Here is a tiny trained network, its code and every weight. The questions are about switching its units off for an input and a class, where a switched-off unit gives its printed mean instead of its output.

import numpy as np


def w(rows, s, z=0):
    codes = np.array(rows[::2]) - 128.0
    scale = np.full(codes.shape[1], s)
    scale[-1] = z or s
    return codes * scale


def norm(h):
    return h / np.sqrt((h * h).mean(-1, keepdims=True) + 1e-5)


def f(y):
    return np.maximum(y, 0)


def log_softmax(a):
    a = a - a.max(-1, keepdims=True)
    return a - np.log(np.exp(a).sum(-1, keepdims=True))


def net(x, mask):
    res = np.array(x, float).reshape(1, 7) / 4 @ E
    u = 0
    for l in range(3):
        y = f(norm(res) @ A[l][:, :-1].T + A[l][:, -1])
        res = res + np.where(mask[u : u + 4], y, B[l][:, -1]) @ B[l][:, :-1]
        u += 4
    return log_softmax(norm(res)[-1] @ U[:, :-1].T + U[:, -1])


A, B = {}, {}
E = w([
[161,106,86,77,62,138,179,145,113,97,200],'x0',
[126,137,210,98,167,46,102,97,124,178,131],'x1',
[119,13,134,132,187,109,118,110,91,114,140],'x2',
[106,86,144,97,223,135,104,156,216,155,139],'x3',
[116,105,94,156,99,58,137,220,190,112,170],'x4',
[63,74,201,129,105,187,146,99,166,150,139],'x5',
[255,90,165,45,116,112,96,164,148,128,213],'x6',
],0.0084)
A[0] = w([
[95,195,131,165,122,91,40,153,125,159,59,19],'L0N0',
[127,75,43,141,170,207,116,141,119,93,72,41],'L0N1',
[175,169,176,147,119,217,132,16,56,134,149,85],'L0N2',
[120,98,76,114,162,254,152,139,248,134,173,2],'L0N3',
],0.0061,0.0026)
B[0] = w([
[141,106,69,134,204,170,160,228,123,116,90,189],'L0N0',
[62,129,231,91,83,93,102,122,134,137,182,186],'L0N1',
[84,188,24,55,140,120,75,156,2,83,103,254],'L0N2',
[126,120,105,116,150,183,122,203,167,167,146,199],'L0N3',
],0.0081,0.005)
A[1] = w([
[255,115,246,141,55,51,187,129,199,151,247,34],'L1N0',
[115,159,227,50,142,66,112,75,151,221,174,1],'L1N1',
[242,66,53,118,7,69,130,204,95,118,219,155],'L1N2',
[236,39,110,83,216,122,42,131,84,176,168,126],'L1N3',
],0.0057,0.0023)
B[1] = w([
[101,89,243,135,173,55,49,85,113,104,116,186],'L1N0',
[157,97,129,171,75,76,117,137,101,44,179,169],'L1N1',
[232,126,138,109,93,134,154,193,72,63,254,254],'L1N2',
[112,178,195,111,149,56,132,125,213,131,128,227],'L1N3',
],0.0099,0.0064)
A[2] = w([
[143,116,164,112,62,196,136,55,28,144,72,15],'L2N0',
[124,136,148,97,165,244,70,1,132,167,83,16],'L2N1',
[109,154,130,220,11,239,194,132,125,123,102,76],'L2N2',
[129,191,15,190,126,76,139,129,199,148,89,3],'L2N3',
],0.007,0.0027)
B[2] = w([
[83,189,100,168,1,129,93,71,201,233,134,230],'L2N0',
[224,101,94,102,85,60,121,79,107,70,171,217],'L2N1',
[188,89,150,92,220,93,125,117,135,113,145,255],'L2N2',
[222,156,128,27,185,139,141,118,132,158,52,200],'L2N3',
],0.0099,0.0037)
U = w([
[97,50,192,164,180,200,126,174,238,172,104,89],'0',
[190,81,248,114,129,66,98,157,141,76,236,184],'1',
[73,1,144,201,173,109,156,51,100,113,121,2],'2',
[80,162,78,137,30,177,93,38,68,135,113,138],'3',
[215,160,34,116,86,210,182,212,95,90,193,192],'4',
[171,202,101,121,191,81,106,108,103,126,20,107],'5',
],0.013,0.0031)

Each question gives the input, the list of numbers given to net, and the class t.
The units are the neurons (one row each of A and B). Each row of codes is followed by its name. A weight is (code - 128) times the scale printed after its matrix; where a second scale follows, it is the last column's (A, B and U).
mask holds one flag per neuron, layer by layer. A switched-off neuron (its flag False) gives its mean, the last column of its row in B, instead of its output. The means were averaged over made-up inputs and are rounded, as every weight is.
A unit's drop is (log p(t) with every unit on - log p(t) with that unit switched off) / (log p(t) with every unit on - log p(t) with every unit switched off).
The circuit of an input: a set's keep is (log p(t) with only the set's units on - log p(t) with every unit switched off) / (log p(t) with every unit on - log p(t) with every unit switched off). Starting from all 12 units, units are removed one at a time, each time the one whose removal leaves the highest keep (on an exact tie, the one counted first), for as long as the keep stays at least 0.8.
circuit, biggest first: the units of the circuit, biggest drop first
top k neurons: the k neurons with the biggest drops, biggest first
k most important neurons of layer l: the k neurons of layer l with the biggest drops, biggest first
drop of u: that unit's drop, to one decimal
input [4,5,-8,1,2,7,-7], class 0: top 3 neurons	(L1N2 L0N2 L2N1)
input [-8,-7,-8,-6,-4,-2,-7], class 5: circuit, biggest first	(L2N2)
input [0,-4,2,-4,-5,6,6], class 4: top 4 neurons	(L1N2 L1N0 L0N2 L0N1)
input [-1,-5,-3,-5,-8,-8,-1], class 3: circuit, biggest first	(L2N0 L1N2)
input [-5,-8,-1,6,-7,-5,2], class 1: 2 most important neurons of layer 2	(L2N1 L2N3)
input [-1,-3,-6,5,0,-1,2], class 0: top 2 neurons	(L1N2 L0N2)
input [-5,-1,4,0,4,2,1], class 0: circuit, biggest first	(L1N2 L2N1)
input [-2,1,3,-5,-8,6,7], class 3: top 2 neurons	(L0N2 L2N0)
input [1,-1,-8,6,-3,1,-5], class 0: 3 most important neurons of layer 0	(L0N3 L0N2 L0N0)
input [-1,1,-1,1,0,-1,-1], class 5: top 2 neurons	(L1N2 L2N3)
input [0,7,6,-3,7,1,-5], class 2: 2 most important neurons of layer 1	(L1N2 L1N3)
input [-8,6,-1,8,7,-5,-1], class 5: 2 most important neurons of layer 1	(L1N2 L1N0)
input [4,-8,1,-6,1,4,-7], class 3: 2 most important neurons of layer 0	(L0N1 L0N0)
input [-3,2,-1,7,7,5,1], class 0: top 2 neurons	(L1N2 L0N3)
input [0,-5,-7,-3,-7,0,3], class 3: top 2 neurons	(L2N0 L1N2)
input [6,4,6,1,1,5,-5], class 2: circuit, biggest first	(L1N2)
input [0,1,-2,2,6,3,-4], class 0: top 2 neurons	(L0N2 L1N2)
input [8,2,-2,8,-8,1,-3], class 4: top 2 neurons	(L0N3 L1N0)
input [6,-7,-8,-6,-7,7,-1], class 3: 2 most important neurons of layer 0	(L0N0 L0N2)
input [8,-1,-4,-3,-8,-4,-2], class 3: circuit, biggest first	(L2N0)
input [-4,-6,1,0,-4,-7,2], class 5: drop of L2N3	-0.1
input [0,1,-4,4,3,6,-1], class 0: drop of L1N2	0.1
input [-2,-3,7,-2,-8,8,2], class 3: drop of L1N3	0.0
